Below are the code and all the weights of a small trained network. Each question names an input and a class and asks about switching units off, where a switched-off unit gives its printed mean instead of its output.

import numpy as np


def w(rows, s, z=0):
    codes = np.array(rows[::2]) - 128.0
    scale = np.full(codes.shape[1], s)
    scale[-1] = z or s
    return codes * scale


def f(y):
    return y / 2 * (1 + np.tanh(0.7978845608 * (y + 0.044715 * y**3)))


def log_softmax(a):
    a = a - a.max(-1, keepdims=True)
    return a - np.log(np.exp(a).sum(-1, keepdims=True))


def net(x, mask):
    res = np.array(x, float).reshape(1, 6) / 4 @ E
    y = f(res @ A[0][:, :-1].T + A[0][:, -1])
    res = res + np.where(mask, y, B[0][:, -1]) @ B[0][:, :-1]
    return log_softmax(res[-1] @ U[:, :-1].T + U[:, -1])


A, B = {}, {}
E = w([
[3,66,134,81,176,121],'x0',
[124,188,118,140,211,248],'x1',
[128,127,129,129,128,128],'x2',
[131,195,244,64,126,94],'x3',
[132,125,127,124,130,129],'x4',
[127,128,128,128,127,129],'x5',
],0.014)
A[0] = w([
[91,75,91,138,141,114,163],'N1',
[131,109,157,103,137,112,115],'N2',
[84,97,113,114,142,108,148],'N3',
[133,171,120,156,173,168,149],'N4',
[98,72,141,121,135,83,130],'N5',
[129,116,95,178,186,194,133],'N6',
[5,77,132,81,181,120,175],'N7',
[225,171,132,178,96,130,250],'N8',
[99,108,143,87,138,107,137],'N9',
[120,172,161,91,168,132,129],'N10',
[127,98,84,168,123,140,191],'N11',
[138,124,193,98,84,48,153],'N12',
[129,76,86,148,89,63,186],'N13',
[160,112,114,171,95,101,140],'N14',
[88,118,118,88,179,155,114],'N15',
[129,70,73,162,97,111,166],'N16',
[127,120,43,174,160,169,133],'N17',
[127,188,182,103,178,153,110],'N18',
],0.014,0.011)
B[0] = w([
[186,44,107,144,133,179,187],'N1',
[130,127,170,115,132,128,147],'N2',
[207,66,145,115,129,173,174],'N3',
[163,206,83,67,200,183,192],'N4',
[186,79,160,84,94,193,175],'N5',
[120,116,77,86,248,60,204],'N6',
[229,58,242,171,200,146,253],'N7',
[16,206,33,70,60,114,245],'N8',
[149,105,211,124,116,126,168],'N9',
[145,180,196,164,136,121,181],'N10',
[94,69,2,172,130,165,188],'N11',
[74,76,175,1,82,29,215],'N12',
[147,103,96,174,1,169,199],'N13',
[46,101,72,170,91,127,164],'N14',
[140,122,174,205,186,63,178],'N15',
[143,132,53,229,37,235,191],'N16',
[85,76,49,46,231,96,207],'N17',
[207,241,201,209,98,153,197],'N18',
],0.0076,0.022)
U = w([
[79,119,74,182,46,158,137],'0',
[199,72,118,173,87,191,233],'1',
[79,155,57,86,167,144,147],'2',
[147,80,114,144,215,132,94],'3',
[73,147,131,68,77,40,224],'4',
[145,75,194,64,117,104,8],'5',
[152,254,134,118,105,172,142],'6',
[167,173,195,204,158,139,67],'7',
],0.0099,0.0017)

Each question gives the input, the list of numbers given to net, and the class t.
The units are the neurons (one row each of A and B). Each row of codes is followed by its name. A weight is (code - 128) times the scale printed after its matrix; where a second scale follows, it is the last column's (A, B and U).
mask holds one flag per neuron, in row order. A switched-off neuron (its flag False) gives its mean, the last column of its row in B, instead of its output. The means were averaged over made-up inputs and are rounded, as every weight is.
A unit's drop is (log p(t) with every unit on - log p(t) with that unit switched off) / (log p(t) with every unit on - log p(t) with every unit switched off).
The circuit of an input: a set's keep is (log p(t) with only the set's units on - log p(t) with every unit switched off) / (log p(t) with every unit on - log p(t) with every unit switched off). Starting from the 12 units with the biggest drops (on a tie, the unit counted first), units are removed one at a time, each time the one whose removal leaves the highest keep (on an exact tie, the one counted first), for as long as the keep stays at least 0.8.
circuit, biggest first: the units of the circuit, biggest drop first
top k neurons: the k neurons with the biggest drops, biggest first
drop of u: that unit's drop, to one decimal
input [-1,-8,2,4,4,5], class 4: circuit, biggest first -> [N7]
input [1,1,-1,5,6,7], class 7: circuit, biggest first -> [N8; N18]
input [0,3,-7,1,1,-3], class 6: circuit, biggest first -> [N7; N17; N11]
input [0,2,6,8,0,6], class 6: circuit, biggest first -> [N7; N18]
input [0,2,-3,7,6,6], class 6: circuit, biggest first -> [N7; N18]
input [8,-1,-2,1,-6,-6], class 5: top 2 neurons -> [N16; N11]
input [-5,1,7,-6,1,1], class 2: top 2 neurons -> [N17; N6]
input [-2,1,4,-5,-5,1], class 2: top 2 neurons -> [N17; N6]
input [-7,-7,8,3,4,7], class 4: drop of N12 -> 0.3
input [0,4,4,-6,-6,4], class 2: drop of N7 -> 0.6
input [3,8,-5,6,4,-3], class 7: drop of N9 -> 0.0
input [7,0,-8,-3,-5,3], class 1: drop of N5 -> 0.1
